Below are the code and all the weights of a small trained network. Each question names an input and a class and asks about switching units off, where a switched-off unit gives its printed mean instead of its output.

import numpy as np


def w(rows, s, z=0):
    codes = np.array(rows[::2]) - 128.0
    scale = np.full(codes.shape[1], s)
    scale[-1] = z or s
    return codes * scale


def norm(h):
    return h / np.sqrt((h * h).mean(-1, keepdims=True) + 1e-5)


def f(y):
    return y / 2 * (1 + np.tanh(0.7978845608 * (y + 0.044715 * y**3)))


def log_softmax(a):
    a = a - a.max(-1, keepdims=True)
    return a - np.log(np.exp(a).sum(-1, keepdims=True))


def net(x, mask):
    res = np.array(x, float).reshape(1, 4) / 4 @ E
    u = 0
    for l in range(3):
        y = f(norm(res) @ A[l][:, :-1].T + A[l][:, -1])
        res = res + np.where(mask[u : u + 7], y, B[l][:, -1]) @ B[l][:, :-1]
        u += 7
    return log_softmax(norm(res)[-1] @ U[:, :-1].T + U[:, -1])


A, B = {}, {}
E = w([
[31,162,225,182,116,113],'x0',
[143,237,21,198,128,81],'x1',
[178,254,156,18,95,186],'x2',
[229,228,86,194,98,246],'x3',
],0.0074)
A[0] = w([
[73,108,201,203,77,207,145],'0.n1',
[150,215,43,170,129,160,39],'0.n2',
[176,92,80,183,157,135,13],'0.n3',
[96,130,97,133,150,170,2],'0.n4',
[203,202,69,98,132,197,15],'0.n5',
[197,116,224,63,146,206,131],'0.n6',
[254,76,205,171,120,109,23],'0.n7',
],0.0085,0.0057)
B[0] = w([
[183,101,178,202,210,152,209],'0.n1',
[112,213,130,86,188,176,206],'0.n2',
[186,162,110,84,112,142,137],'0.n3',
[165,77,89,193,60,137,94],'0.n4',
[254,120,125,128,106,15,214],'0.n5',
[71,81,40,100,3,215,254],'0.n6',
[123,99,104,85,174,174,120],'0.n7',
],0.0081,0.0047)
A[1] = w([
[216,146,96,164,112,96,65],'1.n1',
[124,102,54,212,176,71,1],'1.n2',
[91,103,170,95,151,72,198],'1.n3',
[84,249,205,119,66,164,139],'1.n4',
[115,169,177,153,37,107,64],'1.n5',
[77,123,187,178,173,89,192],'1.n6',
[109,83,103,100,22,171,90],'1.n7',
],0.011,0.005)
B[1] = w([
[113,221,68,130,224,171,203],'1.n1',
[254,164,99,96,54,197,187],'1.n2',
[41,172,178,109,112,50,252],'1.n3',
[89,108,60,5,237,104,255],'1.n4',
[107,104,123,92,188,138,138],'1.n5',
[128,122,132,180,83,13,251],'1.n6',
[76,122,207,89,136,102,236],'1.n7',
],0.0091,0.0049)
A[2] = w([
[135,134,132,186,158,194,111],'2.n1',
[162,122,106,74,70,77,93],'2.n2',
[107,96,128,199,96,215,83],'2.n3',
[71,168,177,168,147,69,107],'2.n4',
[129,137,143,143,141,39,207],'2.n5',
[154,166,97,119,10,123,3],'2.n6',
[182,127,94,132,162,97,40],'2.n7',
],0.014,0.0034)
B[2] = w([
[77,178,197,124,101,79,162],'2.n1',
[88,15,102,145,131,147,195],'2.n2',
[212,192,255,85,155,107,154],'2.n3',
[97,71,111,168,234,47,235],'2.n4',
[155,88,122,255,135,122,255],'2.n5',
[137,59,78,199,42,164,152],'2.n6',
[125,155,90,142,160,178,175],'2.n7',
],0.0095,0.0064)
U = w([
[47,81,153,15,93,146,167],'0',
[62,76,150,198,156,46,185],'1',
[152,55,71,133,19,185,113],'2',
[172,207,48,104,155,179,163],'3',
[175,147,251,134,100,185,102],'4',
[178,153,133,231,76,137,1],'5',
],0.019,0.0076)

Each question gives the input, the list of numbers given to net, and the class t.
The units are the neurons (one row each of A and B). Each row of codes is followed by its name. A weight is (code - 128) times the scale printed after its matrix; where a second scale follows, it is the last column's (A, B and U).
mask holds one flag per neuron, layer by layer. A switched-off neuron (its flag False) gives its mean, the last column of its row in B, instead of its output. The means were averaged over made-up inputs and are rounded, as every weight is.
A unit's drop is (log p(t) with every unit on - log p(t) with that unit switched off) / (log p(t) with every unit on - log p(t) with every unit switched off).
The circuit of an input: a set's keep is (log p(t) with only the set's units on - log p(t) with every unit switched off) / (log p(t) with every unit on - log p(t) with every unit switched off). Starting from the 12 units with the biggest drops (on a tie, the unit counted first), units are removed one at a time, each time the one whose removal leaves the highest keep (on an exact tie, the one counted first), for as long as the keep stays at least 0.8.
circuit, biggest first: the units of the circuit, biggest drop first
unit that matters most: the unit with the biggest drop
top k neurons: the k neurons with the biggest drops, biggest first
top k neurons in layer l: the k neurons of layer l with the biggest drops, biggest first
drop of u: that unit's drop, to one decimal
input [-2,-7,5,5], class 2: circuit, biggest first	[0.n6]
input [-5,-2,-7,-2], class 2: circuit, biggest first	[1.n2 2.n4]
input [-8,-2,6,6], class 2: circuit, biggest first	[0.n6 2.n6]
input [-3,-8,-4,2], class 0: top 2 neurons	[1.n7 2.n5]
input [5,-8,-1,3], class 4: circuit, biggest first	[0.n1 0.n6 2.n3]
input [2,7,-6,-2], class 2: top 2 neurons	[1.n2 2.n6]
input [-6,0,8,2], class 2: top 2 neurons	[0.n6 2.n6]
input [-6,4,-6,-6], class 2: circuit, biggest first	[1.n2 2.n4]
input [-3,0,-6,2], class 3: top 3 neurons	[0.n6 0.n3 1.n1]
input [2,-6,1,-2], class 0: top 2 neurons	[0.n6 2.n5]
input [-8,0,-6,1], class 3: top 2 neurons	[0.n6 1.n1]
input [5,6,-8,6], class 5: top 2 neurons in layer 1	[1.n2 1.n6]
input [6,7,4,0], class 3: top 3 neurons in layer 1	[1.n4 1.n3 1.n7]
input [-2,-3,3,3], class 2: circuit, biggest first	[0.n6]
input [-3,-8,-5,2], class 0: top 3 neurons in layer 1	[1.n7 1.n2 1.n1]
input [4,0,-6,4], class 5: top 2 neurons	[1.n2 1.n6]
input [-3,-1,-7,4], class 3: top 2 neurons	[0.n6 0.n3]
input [-7,-2,4,4], class 2: top 2 neurons	[0.n6 2.n6]
input [1,-8,8,7], class 0: top 2 neurons in layer 1	[1.n7 1.n4]
input [-3,7,-7,-5], class 2: unit that matters most	1.n2
input [0,1,-7,1], class 5: top 2 neurons in layer 1	[1.n2 1.n4]
input [-2,1,-6,3], class 3: drop of 0.n6	0.2
input [-5,-2,2,2], class 2: drop of 0.n6	0.7
input [-7,-6,6,8], class 2: drop of 2.n6	0.1
